Below is a small trained network, with its code and all its weights. Each question gives an input and a class and asks what happens when units are switched off, that is, made to give their printed mean instead of their output.

import numpy as np


def w(rows, s, z=0):
    codes = np.array(rows[::2]) - 128.0
    scale = np.full(codes.shape[1], s)
    scale[-1] = z or s
    return codes * scale


def f(y):
    return y / 2 * (1 + np.tanh(0.7978845608 * (y + 0.044715 * y**3)))


def log_softmax(a):
    a = a - a.max(-1, keepdims=True)
    return a - np.log(np.exp(a).sum(-1, keepdims=True))


def net(x, mask):
    res = np.array(x, float).reshape(1, 8) / 4 @ E
    y = f(res @ A[0][:, :-1].T + A[0][:, -1])
    res = res + np.where(mask, y, B[0][:, -1]) @ B[0][:, :-1]
    return log_softmax(res[-1] @ U[:, :-1].T + U[:, -1])


A, B = {}, {}
E = w([
[146,140,93,138,35,60],'x0',
[96,99,121,105,178,29],'x1',
[159,121,192,22,100,134],'x2',
[41,100,68,64,101,167],'x3',
[165,11,130,161,111,142],'x4',
[128,128,127,127,129,127],'x5',
[129,128,126,128,127,128],'x6',
[130,129,125,128,129,128],'x7',
],0.011)
A[0] = w([
[141,109,166,71,123,115,98],'N1',
[205,161,167,172,185,92,75],'N2',
[94,102,172,139,219,156,98],'N3',
[63,131,75,228,191,109,82],'N4',
[70,88,106,102,109,157,134],'N5',
[140,134,103,127,79,89,97],'N6',
[86,200,128,109,142,95,125],'N7',
[138,46,125,136,131,92,76],'N8',
[122,115,158,112,197,178,95],'N9',
[88,110,169,124,196,152,86],'N10',
[120,132,131,109,205,158,102],'N11',
[140,130,189,58,111,114,80],'N12',
[142,135,120,135,59,85,90],'N13',
[147,51,126,150,123,146,82],'N14',
[148,54,122,133,121,123,109],'N15',
[100,127,62,180,165,96,82],'N16',
[119,127,140,145,181,176,98],'N17',
[138,219,103,97,137,146,90],'N18',
[128,130,104,146,45,70,108],'N19',
[150,104,169,37,148,95,83],'N20',
[212,148,163,155,150,120,103],'N21',
[126,108,93,108,186,70,40],'N22',
[139,136,102,115,94,195,74],'N23',
[142,26,135,140,94,157,63],'N24',
[38,111,104,106,105,158,67],'N25',
[135,135,108,128,79,88,94],'N26',
[144,67,131,143,114,134,88],'N27',
[153,151,106,172,85,207,45],'N28',
[67,91,88,82,145,85,67],'N29',
[92,147,140,133,75,95,80],'N30',
[95,229,115,114,144,106,67],'N31',
[101,122,54,99,106,196,85],'N32',
[147,141,178,159,138,96,35],'N33',
[62,121,94,93,122,138,73],'N34',
[95,93,110,92,214,8,2],'N35',
],0.013,0.0066)
B[0] = w([
[90,129,154,128,96,137,187],'N1',
[121,127,119,189,140,56,232],'N2',
[143,93,81,109,116,128,210],'N3',
[57,125,170,101,64,136,254],'N4',
[134,134,142,194,142,72,206],'N5',
[158,95,82,111,118,134,176],'N6',
[77,103,125,120,202,187,208],'N7',
[116,152,126,110,172,166,188],'N8',
[166,92,80,127,99,126,195],'N9',
[169,95,78,108,108,133,187],'N10',
[147,81,83,132,119,138,186],'N11',
[63,109,146,118,90,132,210],'N12',
[145,106,102,134,124,140,192],'N13',
[91,124,132,110,165,157,194],'N14',
[53,132,150,132,199,171,191],'N15',
[81,128,168,110,70,156,201],'N16',
[173,103,102,108,102,133,179],'N17',
[110,113,140,99,170,150,200],'N18',
[162,63,67,107,115,147,219],'N19',
[80,143,150,117,68,136,218],'N20',
[128,148,134,194,131,62,222],'N21',
[189,169,153,114,123,147,166],'N22',
[203,196,148,137,135,97,175],'N23',
[81,131,138,96,173,135,215],'N24',
[125,123,125,196,132,66,202],'N25',
[152,91,79,128,122,141,173],'N26',
[102,124,135,116,164,146,176],'N27',
[163,203,164,59,110,161,204],'N28',
[168,174,135,153,134,88,201],'N29',
[137,108,103,111,138,129,157],'N30',
[65,113,131,111,186,162,209],'N31',
[134,156,126,162,126,83,204],'N32',
[117,141,133,172,136,101,158],'N33',
[123,134,130,175,141,89,191],'N34',
[250,190,161,105,134,149,226],'N35',
],0.013,0.0094)
U = w([
[69,117,135,113,245,172,111],'0',
[115,142,132,188,145,34,96],'1',
[149,70,38,108,89,150,100],'2',
[185,208,180,105,119,156,255],'3',
[47,125,180,117,18,144,89],'4',
],0.013,0.0092)

Each question gives the input, the list of numbers given to net, and the class t.
The units are the neurons (one row each of A and B). Each row of codes is followed by its name. A weight is (code - 128) times the scale printed after its matrix; where a second scale follows, it is the last column's (A, B and U).
mask holds one flag per neuron, in row order. A switched-off neuron (its flag False) gives its mean, the last column of its row in B, instead of its output. The means were averaged over made-up inputs and are rounded, as every weight is.
A unit's drop is (log p(t) with every unit on - log p(t) with that unit switched off) / (log p(t) with every unit on - log p(t) with every unit switched off).
The circuit of an input: a set's keep is (log p(t) with only the set's units on - log p(t) with every unit switched off) / (log p(t) with every unit on - log p(t) with every unit switched off). Starting from the 12 units with the biggest drops (on a tie, the unit counted first), units are removed one at a time, each time the one whose removal leaves the highest keep (on an exact tie, the one counted first), for as long as the keep stays at least 0.8.
circuit, biggest first: the units of the circuit, biggest drop first
k most important neurons: the k neurons with the biggest drops, biggest first
drop when u is switched off: that unit's drop, to one decimal
input [7,-3,-6,5,7,-1,-8,6], class 0: circuit, biggest first -> (N15 N24)
input [6,-4,2,0,-5,-3,-5,8], class 2: circuit, biggest first -> (N19 N26)
input [-8,6,4,2,7,2,-2,6], class 2: 4 most important neurons -> (N9 N10 N3 N11)
input [4,4,6,6,4,1,4,-3], class 1: circuit, biggest first -> (N5)
input [-1,-7,-4,-7,7,8,6,-8], class 0: 4 most important neurons -> (N14 N24 N15 N27)
input [0,5,-5,4,-2,-5,5,7], class 3: 2 most important neurons -> (N35 N29)
input [6,-7,-5,-3,6,-5,-6,-7], class 3: 3 most important neurons -> (N28 N7 N31)
input [-4,-5,4,-8,7,0,7,2], class 1: 2 most important neurons -> (N21 N2)
input [-4,-5,-6,3,5,-5,0,3], class 4: 3 most important neurons -> (N4 N35 N7)
input [-3,1,5,-1,4,-8,-4,-4], class 4: 2 most important neurons -> (N20 N7)
input [3,2,-5,4,0,8,-4,3], class 4: 2 most important neurons -> (N4 N16)
input [3,8,-7,5,6,-1,3,-2], class 3: 3 most important neurons -> (N35 N29 N22)
input [0,7,8,-4,7,-6,-4,-2], class 4: 4 most important neurons -> (N20 N12 N1 N7)
input [4,3,6,-5,-3,4,-8,-7], class 4: circuit, biggest first -> (N12)
input [-1,-8,2,8,4,-8,-5,8], class 1: 2 most important neurons -> (N25 N5)
input [3,4,5,8,8,-4,8,8], class 0: 2 most important neurons -> (N15 N24)
input [5,8,2,7,-2,-3,-1,5], class 3: 2 most important neurons -> (N35 N22)
input [-6,-5,7,4,-4,4,-5,-5], class 4: 2 most important neurons -> (N12 N20)
input [6,-8,4,5,-2,4,2,1], class 3: drop when N28 is switched off -> 0.3
input [-8,-8,7,5,5,-7,-1,8], class 2: circuit, biggest first -> (N9)
input [1,4,0,-2,-5,7,8,0], class 0: drop when N7 is switched off -> 0.6
input [-1,-4,0,-5,-3,-4,5,-5], class 1: drop when N2 is switched off -> 0.3
input [-1,4,-6,-1,3,-2,1,4], class 4: drop when N4 is switched off -> 0.5
